Here is a tiny trained network, its code and every weight. The questions are about switching its units off for an input and a class, where a switched-off unit gives its printed mean instead of its output.

import numpy as np


def w(rows, s, z=0):
    codes = np.array(rows[::2]) - 128.0
    scale = np.full(codes.shape[1], s)
    scale[-1] = z or s
    return codes * scale


def f(y):
    return y / 2 * (1 + np.tanh(0.7978845608 * (y + 0.044715 * y**3)))


def log_softmax(a):
    a = a - a.max(-1, keepdims=True)
    return a - np.log(np.exp(a).sum(-1, keepdims=True))


def net(x, mask):
    res = np.array(x, float).reshape(1, 8) / 4 @ E
    y = f(res @ A[0][:, :-1].T + A[0][:, -1])
    res = res + np.where(mask, y, B[0][:, -1]) @ B[0][:, :-1]
    return log_softmax(res[-1] @ U[:, :-1].T + U[:, -1])


A, B = {}, {}
E = w([
[38,111,93],'x0',
[110,127,121],'x1',
[117,126,124],'x2',
[201,3,50],'x3',
[76,20,245],'x4',
[8,103,82],'x5',
[136,130,128],'x6',
[146,133,135],'x7',
],0.0056)
A[0] = w([
[150,178,47,56],'n1',
[93,236,197,107],'n2',
[143,186,56,99],'n3',
[103,54,207,43],'n4',
[112,155,167,45],'n5',
[74,121,94,254],'n6',
[122,98,190,146],'n7',
[134,76,201,137],'n8',
[155,174,48,32],'n9',
[13,112,146,115],'n10',
[135,146,73,134],'n11',
[117,93,175,80],'n12',
[148,144,166,20],'n13',
[171,75,63,44],'n14',
[166,52,109,44],'n15',
[52,55,116,174],'n16',
[111,147,137,203],'n17',
[183,145,253,138],'n18',
[37,92,97,151],'n19',
[132,103,96,217],'n20',
[145,151,87,73],'n21',
[128,163,51,123],'n22',
[123,71,191,41],'n23',
[148,75,74,80],'n24',
[152,51,88,54],'n25',
[33,161,99,144],'n26',
[147,177,73,81],'n27',
[94,178,180,34],'n28',
[93,220,185,100],'n29',
[91,202,194,46],'n30',
],0.012,0.0055)
B[0] = w([
[40,175,164,171],'n1',
[128,54,83,234],'n2',
[70,151,240,185],'n3',
[2,193,166,186],'n4',
[88,120,71,122],'n5',
[196,161,148,253],'n6',
[104,236,108,182],'n7',
[109,195,141,202],'n8',
[35,140,141,160],'n9',
[155,148,114,225],'n10',
[131,149,183,162],'n11',
[56,193,110,143],'n12',
[118,103,140,114],'n13',
[122,105,97,169],'n14',
[76,121,76,167],'n15',
[163,187,138,247],'n16',
[195,107,136,184],'n17',
[175,139,128,245],'n18',
[189,155,161,228],'n19',
[171,134,113,206],'n20',
[99,128,163,130],'n21',
[112,172,171,181],'n22',
[69,148,154,156],'n23',
[111,30,76,165],'n24',
[68,70,62,173],'n25',
[192,86,128,222],'n26',
[69,174,158,160],'n27',
[112,96,86,147],'n28',
[111,57,40,210],'n29',
[103,56,66,177],'n30',
],0.0067,0.0054)
U = w([
[2,204,212,51],'0',
[179,173,118,245],'1',
[73,33,42,2],'2',
[170,140,188,206],'3',
],0.0097,0.0045)

Each question gives the input, the list of numbers given to net, and the class t.
The units are the neurons (one row each of A and B). Each row of codes is followed by its name. A weight is (code - 128) times the scale printed after its matrix; where a second scale follows, it is the last column's (A, B and U).
mask holds one flag per neuron, in row order. A switched-off neuron (its flag False) gives its mean, the last column of its row in B, instead of its output. The means were averaged over made-up inputs and are rounded, as every weight is.
A unit's drop is (log p(t) with every unit on - log p(t) with that unit switched off) / (log p(t) with every unit on - log p(t) with every unit switched off).
The circuit of an input: a set's keep is (log p(t) with only the set's units on - log p(t) with every unit switched off) / (log p(t) with every unit on - log p(t) with every unit switched off). Starting from the 12 units with the biggest drops (on a tie, the unit counted first), units are removed one at a time, each time the one whose removal leaves the highest keep (on an exact tie, the one counted first), for as long as the keep stays at least 0.8.
units of the circuit, in order: the units of the circuit, biggest drop first
unit that matters most: the unit with the biggest drop
top k neurons: the k neurons with the biggest drops, biggest first
drop when u is switched off: that unit's drop, to one decimal
input [3,2,-3,-2,-7,3,-7,-8], class 0: top 2 neurons -> (n3; n1)
input [8,-3,-5,6,1,5,-5,2], class 3: top 4 neurons -> (n19; n16; n6; n29)
input [-4,6,-8,-8,-8,-7,6,-1], class 0: unit that matters most -> n3
input [0,-5,-7,-8,-3,-7,4,1], class 2: top 3 neurons -> (n29; n2; n30)
input [2,4,8,7,4,8,-4,-5], class 1: units of the circuit, in order -> (n16; n19)
input [6,6,-2,6,1,7,-6,-6], class 1: top 2 neurons -> (n16; n19)
input [2,-2,-5,-7,1,8,2,-5], class 1: top 2 neurons -> (n19; n6)
input [7,5,0,-7,-4,-3,0,-4], class 2: top 2 neurons -> (n29; n2)
input [-6,8,4,-6,5,5,0,7], class 2: drop when n30 is switched off -> 0.3
input [-4,1,3,-5,-5,-2,6,-7], class 0: drop when n12 is switched off -> -0.1
input [2,-3,1,-4,-1,-1,-6,0], class 2: drop when n29 is switched off -> 0.2
input [-6,-5,-1,-5,-7,-6,5,4], class 0: drop when n3 is switched off -> 0.3
